q872-q969:  0.938  2.258  0.187  0.197 -1.280  2.027 -1.212  0.519  0.551  0.165 -0.566 -1.633  2.249 -0.673 -1.160  0.368 -0.657  1.153  0.010  1.261  1.673  2.308 -0.287  2.108 -2.869 -1.320 -1.151 -0.485 -2.648 -2.999 -1.671 -0.824  0.905 -1.860  2.810  1.756  5.356 -0.178 -2.252 -0.520  1.985  0.923  0.454 -0.396  1.683  0.661  0.216
q460-q801:  0.843 -0.517  1.031  0.375  0.773  0.451  0.477 -2.785 -0.213  0.318  0.151  0.625  0.577 -1.944  0.208  0.431  1.310 -0.224 -0.123 -1.631  0.114  1.102 -2.227 -1.315 -0.370 -1.318  0.026 -0.032  2.418 -2.104  0.510  1.389  1.783  0.875 -0.330 -1.487 -0.638 -0.495  0.567  2.395  0.053  0.641 -1.829 -0.238  1.922  1.868  0.257
q985-q618: -1.987  5.094  3.766  2.259 -1.391 -0.003 -0.505  0.656 -4.036 -0.812  0.203 -1.191  0.318  3.784 -4.599 -0.512  0.611  1.637  3.248  1.913 -0.223 -4.212 -1.809 -0.164  1.860  2.993  2.104  0.511  0.493 -3.525  1.385  3.696 -4.185 -1.678  0.832 -2.340  1.017 -1.773 -1.867 -1.907  0.344 -2.258 -3.198 -0.307 -2.537  0.598 -1.580
 0.437 -1.976 -1.487 -0.220 -0.254 -0.366  0.749 -0.931  1.107 -0.930 -0.538 -1.183  0.909  1.640  1.220  1.548  1.782  0.709  0.159 -3.985 -0.160 -1.650  0.228 -3.089  0.404 -1.731 -2.373 -0.521  2.283 -0.967  0.884  2.781  0.555  0.835  1.846 -1.447 -1.656  1.562 -0.513  1.587  0.544  1.339 -1.508 -0.205  0.568 -0.213  0.325 => q460-q801
q559-q641:  2.252 -2.700 -0.050  0.233 -1.591 -1.539  4.211 -0.418 -1.609  6.201  0.166  2.958  2.053 -0.182  2.219  0.296 -2.623 -0.716 -0.622 -1.279  0.267  3.502 -0.055 -1.603 -2.828  1.639 -1.464 -2.657  2.275 -3.212  0.115 -3.249  0.793 -0.245 -4.865 -0.359  0.911 -0.755 -3.372 -1.535  3.725  4.030 -0.737  5.669 -5.568 -3.103  1.316
q184-q658: -1.003  0.339 -2.687 -0.435  3.084 -1.992 -0.947 -0.057  0.064 -1.320 -1.943 -0.126  2.093  2.160  0.376  0.199 -0.726  0.049  0.057 -0.281 -1.085  1.384  1.748  1.195  0.219 -0.802 -0.979  0.196  0.822  0.109 -0.166  0.651  0.607 -0.602 -0.779  0.843 -1.692  1.862 -0.832  2.691 -0.892 -0.193  2.167  2.042 -1.465  2.017  0.062
q499-q869: -3.433 -0.730 -2.047  0.730 -1.528 -2.174 -1.255  2.551  0.028  3.751  1.038  1.170  0.821 -2.007 -1.189  0.424 -0.066  0.008 -0.331  0.341 -0.657  0.117  1.082  0.588 -1.624  1.336  1.063 -0.324 -1.254 -0.929  0.582 -1.368 -0.483  0.269  0.485 -0.937  0.988 -1.398  2.120 -1.062 -0.220  1.775  0.419 -1.814  1.599  2.503 -0.790
 2.086 -1.741  2.199  5.010 -1.443 -0.871 -1.385 -2.321  1.857 -0.001  1.202 -0.755  0.143  0.091 -1.204  1.803 -0.484 -2.383 -1.433 -0.753 -0.250  4.360 -2.795 -2.060 -1.368  0.802 -2.982  0.326 -2.444  0.748  1.851  1.685 -0.384  0.936  2.644 -2.800  0.738  3.258  1.278  0.874  0.851 -1.915 -2.802 -0.031  3.277 -0.959  1.396 => q499-q869
-0.294  1.606  1.269 -0.995  0.207 -0.899  0.140  0.336  0.807  1.059  0.682 -0.010 -0.840 -0.544 -2.189 -0.900  0.420  1.077 -0.351  0.131  1.388 -0.725  0.792 -0.728 -1.781  1.164 -1.638  0.457  0.326  1.552 -0.371 -0.424  0.156 -0.694  0.247  0.242  1.502 -0.342  1.165 -0.786  0.891 -0.608 -1.452 -1.624  0.436  1.332  0.594 => q184-q658
q410-q734: -0.098 -1.113  0.627  0.772  2.656 -1.595  1.508  3.127  0.946  0.373 -3.317  1.143 -1.261  0.005  0.593 -2.352  0.526 -0.628  2.080 -2.202 -1.075  1.728 -0.915  0.392 -0.161  1.797 -1.139  0.057 -2.390  0.064  1.662 -0.702  0.719  2.471  0.418  1.354 -1.637  0.652 -2.499  2.274 -1.298 -0.874  0.125 -1.429  1.271 -4.925 -0.983
q460-q801:  1.521 -3.595  2.587  1.307 -1.409 -2.883  0.199 -1.383 -1.866  0.765  2.857  2.740 -1.807  0.467  0.233 -0.422 -0.265  0.544  1.827 -1.373  0.310  0.750 -0.287  1.010 -1.847 -1.133 -1.299 -1.284  0.760  3.240  2.245  3.664  4.419 -2.415  0.862 -1.038  4.017 -0.973  0.057 -0.478 -1.194 -0.234  2.133  1.070 -0.406  0.072 -3.184
-2.128  0.646  2.805  0.549 -0.529  1.141  0.520 -0.396 -3.542 -3.621  4.548  3.067  0.692  0.889 -2.227 -0.645 -0.499  3.134  1.430  0.742 -1.137 -3.176 -1.078  0.936  0.670  1.394 -0.519  2.205  0.095  1.460  1.656  3.184 -1.119 -1.303 -1.017 -1.412  1.268 -1.452 -0.995 -0.528  3.286 -2.280 -0.097  2.063 -2.649  0.029 -1.653 => q985-q618
q811-q923:  0.135 -2.280 -2.195  0.924 -1.520 -3.317  1.190  1.219 -0.336 -1.629 -0.475  1.717  0.163 -1.611 -2.185  3.094  0.924 -2.377 -3.017  1.670  2.455  0.906 -0.155 -0.291  1.196  0.897 -0.926  0.228 -2.497  0.046 -1.963  1.105  1.222  0.728  3.688 -0.385 -3.078  5.576 -1.581 -3.698  1.881 -0.601  0.311 -1.941  1.673  1.208 -1.723
q184-q658:  1.248 -1.120  1.701 -2.128  0.781  0.338 -0.689  0.567  0.329  1.826  1.843  1.733 -0.538  0.388 -2.908 -0.604  1.082  1.416  0.548 -0.568  1.567 -0.709 -0.789  2.259 -2.037 -0.081 -0.634 -0.785  0.482  0.506 -1.089 -0.555  0.714 -1.336  1.553 -1.088  0.637 -3.089  2.048 -0.461  0.191 -1.929 -2.698 -2.729  0.257  0.090  1.441
-1.748  2.032 -0.326 -0.377  0.599 -4.442 -2.042 -1.911 -0.700 -2.725 -0.815 -1.382 -0.991  0.743 -1.729  1.927  1.502 -2.992  1.618 -0.295  1.209 -3.099 -0.954  1.409  2.410  0.260 -2.136 -0.972 -1.147 -0.605  0.244  0.298 -3.726 -0.102  0.172  0.080 -1.427 -0.181  0.555  0.779 -2.150  0.636  2.417 -1.538  1.310 -1.602 -2.498 => q460-q801
q872-q969:  1.784  0.148 -1.841 -0.869 -1.464 -1.436 -0.040 -1.961 -0.654  2.690 -1.549  0.891  3.068  1.049 -1.634  1.773  0.012  1.785 -0.109 -1.301 -0.752 -1.840 -1.186 -0.778  1.974 -1.962  3.640 -0.178  0.291 -0.794 -1.204 -1.196 -1.783  2.195 -1.050  0.580 -2.935  2.503 -2.093  0.326  0.036  0.245  1.268 -0.221 -1.598  1.121  0.107
q559-q641:  0.764 -2.864  3.049  1.961  1.022 -0.129 -0.409 -0.789 -2.144 -4.048  1.825 -2.294 -1.229 -1.656 -1.233 -1.363  0.102  3.015  1.724  0.071 -0.001 -0.709  2.692 -1.529  1.286 -2.492  0.697  5.015  5.135  2.326 -1.386  1.210 -1.281  2.250 -2.263 -1.464  0.371  0.079 -2.725 -0.228 -0.385 -0.325 -0.573  1.131  4.590 -0.908  2.284
q632-q541:  0.738  1.831 -1.516 -0.044 -2.092  0.101 -1.629  0.689 -4.819  3.568 -0.564  1.255  1.946  1.609 -1.806  0.127 -0.956  3.624 -1.260  1.060  0.279 -2.024 -0.196  0.327 -2.427  3.165  3.504 -2.030 -2.341  1.594  2.093 -1.935 -0.368  1.840 -0.006 -0.136 -2.954 -2.733 -2.282  0.921  0.135  0.995 -2.371 -1.541 -1.320  2.537 -3.852
-1.661  1.604  0.681 -0.236 -1.462 -1.037 -1.176  0.057  1.732 -1.292 -0.087 -0.253 -2.709  0.247  1.279  0.572  1.757 -0.552 -0.698 -0.693 -1.206 -0.722  1.940  1.504  0.083 -0.821 -0.736  0.901  0.334  0.172  1.281  1.054  0.259 -1.080 -0.123  0.316  0.202  0.530  0.929  1.349  2.213 -1.242 -0.959  1.732 -1.053 -2.341  0.951 => q872-q969
 0.082 -2.435 -3.862  0.505  1.597 -1.604  1.842  1.263  1.731 -1.749  0.399 -3.468  0.659  0.344 -0.257 -0.523  0.751 -1.677  1.181 -1.565  1.256  0.755 -2.220 -0.501  0.029  1.408  1.516  4.435  0.194  1.360 -1.202  1.646  1.800  1.550  0.230  0.763  2.000  0.511  2.613  2.361  0.562 -1.798  4.770 -1.285  1.513  0.698 -0.930 => q985-q618
-0.459  1.162  0.868  1.673  0.384 -0.735 -2.214  1.084  0.110 -2.787 -0.519 -1.062 -2.552 -1.698 -0.976  2.566  1.871  2.125 -1.099 -3.011 -0.682  0.207  1.415  2.360  0.937  0.181 -0.438  2.553 -1.009  0.885 -1.112  1.457  0.370  1.312  0.445 -0.483  0.531 -0.311  1.248  1.284 -1.057 -0.402  0.965 -2.364  2.164  0.901  0.115 => q559-q641
